Below is a small trained network, with its code and all its weights. Each question gives an input and a class and asks what happens when units are switched off, that is, made to give their printed mean instead of their output.

import numpy as np


def w(rows, s, z=0):
    codes = np.array(rows[::2]) - 128.0
    scale = np.full(codes.shape[1], s)
    scale[-1] = z or s
    return codes * scale


def f(y):
    return np.maximum(y, 0)


def log_softmax(a):
    a = a - a.max(-1, keepdims=True)
    return a - np.log(np.exp(a).sum(-1, keepdims=True))


def net(x, mask):
    res = np.array(x, float).reshape(1, 6) / 4 @ E
    y = f(res @ A[0][:, :-1].T + A[0][:, -1])
    res = res + np.where(mask, y, B[0][:, -1]) @ B[0][:, :-1]
    return log_softmax(res[-1] @ U[:, :-1].T + U[:, -1])


A, B = {}, {}
E = w([
[124,167,143,91,121,30,47,146,116,120,156,29],'x0',
[173,80,64,178,135,78,117,3,117,122,201,188],'x1',
[115,62,183,98,113,134,73,120,231,160,149,157],'x2',
[112,178,211,107,222,120,53,56,101,125,92,219],'x3',
[191,10,170,171,156,104,81,119,54,49,157,143],'x4',
[175,156,167,137,199,39,130,193,88,211,144,172],'x5',
],0.0077)
A[0] = w([
[215,54,34,227,118,121,182,93,66,72,187,135,133],'neuron 0',
[72,169,63,121,104,218,168,95,123,75,61,103,132],'neuron 1',
[131,34,153,151,74,216,159,192,170,72,155,92,221],'neuron 2',
[153,68,105,125,93,188,167,132,174,122,136,187,112],'neuron 3',
[135,106,80,138,124,116,148,99,88,136,130,109,4],'neuron 4',
[127,112,229,139,201,149,83,84,84,86,87,216,124],'neuron 5',
[165,82,102,181,148,135,118,112,61,79,128,155,6],'neuron 6',
[101,154,104,152,176,166,199,115,154,182,117,230,237],'neuron 7',
[194,149,135,146,196,83,151,239,79,182,134,116,153],'neuron 8',
[128,162,91,171,124,153,175,117,139,193,88,255,147],'neuron 9',
[142,80,60,153,64,100,78,45,200,147,197,117,83],'neuron 10',
[124,147,110,131,162,158,190,107,148,202,95,219,224],'neuron 11',
[87,167,114,136,144,176,166,158,89,100,121,116,120],'neuron 12',
[126,41,143,167,116,163,125,114,185,131,175,170,31],'neuron 13',
],0.0079,0.0021)
B[0] = w([
[127,74,179,78,136,144,167,138,27,1,231,221,253],'neuron 0',
[108,183,121,197,45,68,111,139,217,199,32,55,221],'neuron 1',
[168,107,41,223,128,80,163,153,142,145,50,92,230],'neuron 2',
[130,151,51,159,125,90,84,107,177,161,63,95,191],'neuron 3',
[96,150,151,113,139,142,134,158,120,125,166,173,153],'neuron 4',
[179,45,118,68,197,180,90,75,65,106,119,206,234],'neuron 5',
[162,71,124,118,126,100,155,152,43,78,147,163,188],'neuron 6',
[152,87,90,73,160,139,43,40,120,130,77,92,210],'neuron 7',
[165,154,94,192,113,53,171,166,166,148,51,58,207],'neuron 8',
[88,84,109,108,178,180,16,51,155,114,41,135,203],'neuron 9',
[46,169,124,90,136,151,66,76,228,130,125,129,216],'neuron 10',
[119,48,85,104,157,159,75,85,128,89,68,148,203],'neuron 11',
[151,116,97,153,117,101,93,117,151,140,97,113,175],'neuron 12',
[112,121,88,159,133,132,140,135,157,144,60,92,186],'neuron 13',
],0.0079,0.011)
U = w([
[139,128,129,114,96,85,200,214,44,93,207,163,152],'0',
[128,143,59,167,95,85,116,128,222,177,11,57,164],'1',
[121,169,177,154,132,252,215,152,113,179,162,155,51],'2',
[70,168,134,74,78,147,117,71,191,123,254,159,127],'3',
[133,76,104,68,198,153,90,85,105,101,99,186,171],'4',
[184,164,179,117,161,127,139,172,66,185,107,137,1],'5',
],0.0076,0.0064)

Each question gives the input, the list of numbers given to net, and the class t.
The units are the neurons (one row each of A and B). Each row of codes is followed by its name. A weight is (code - 128) times the scale printed after its matrix; where a second scale follows, it is the last column's (A, B and U).
mask holds one flag per neuron, in row order. A switched-off neuron (its flag False) gives its mean, the last column of its row in B, instead of its output. The means were averaged over made-up inputs and are rounded, as every weight is.
A unit's drop is (log p(t) with every unit on - log p(t) with that unit switched off) / (log p(t) with every unit on - log p(t) with every unit switched off).
The circuit of an input: a set's keep is (log p(t) with only the set's units on - log p(t) with every unit switched off) / (log p(t) with every unit on - log p(t) with every unit switched off). Starting from the 12 units with the biggest drops (on a tie, the unit counted first), units are removed one at a time, each time the one whose removal leaves the highest keep (on an exact tie, the one counted first), for as long as the keep stays at least 0.8.
units of the circuit, in order: the units of the circuit, biggest drop first
top k neurons: the k neurons with the biggest drops, biggest first
drop when u is switched off: that unit's drop, to one decimal
input [4,-7,0,3,6,4], class 5: top 2 neurons => [neuron 8; neuron 1]
input [3,4,8,0,4,-4], class 1: units of the circuit, in order => [neuron 13]
input [5,8,0,-7,3,-6], class 3: top 2 neurons => [neuron 10; neuron 0]
input [0,-7,-5,2,4,6], class 1: top 4 neurons => [neuron 8; neuron 0; neuron 6; neuron 12]
input [-4,-7,8,2,7,-2], class 1: top 4 neurons => [neuron 2; neuron 0; neuron 13; neuron 3]
input [3,6,2,-4,4,-3], class 3: top 2 neurons => [neuron 10; neuron 5]
input [-3,6,6,-2,0,-4], class 1: top 2 neurons => [neuron 3; neuron 5]
input [2,-6,-8,6,1,-1], class 1: top 2 neurons => [neuron 0; neuron 8]
input [4,5,3,2,-2,-4], class 3: top 3 neurons => [neuron 2; neuron 1; neuron 8]
input [8,3,6,8,-7,-6], class 3: drop when neuron 2 is switched off => 0.1
input [2,8,-6,-6,-7,2], class 3: drop when neuron 5 is switched off => 0.1
input [8,2,-5,-4,-2,-1], class 3: drop when neuron 3 is switched off => 0.1
input [8,6,-1,1,1,2], class 3: drop when neuron 10 is switched off => 0.2
input [-6,-3,-5,-8,7,8], class 0: units of the circuit, in order => [neuron 0]
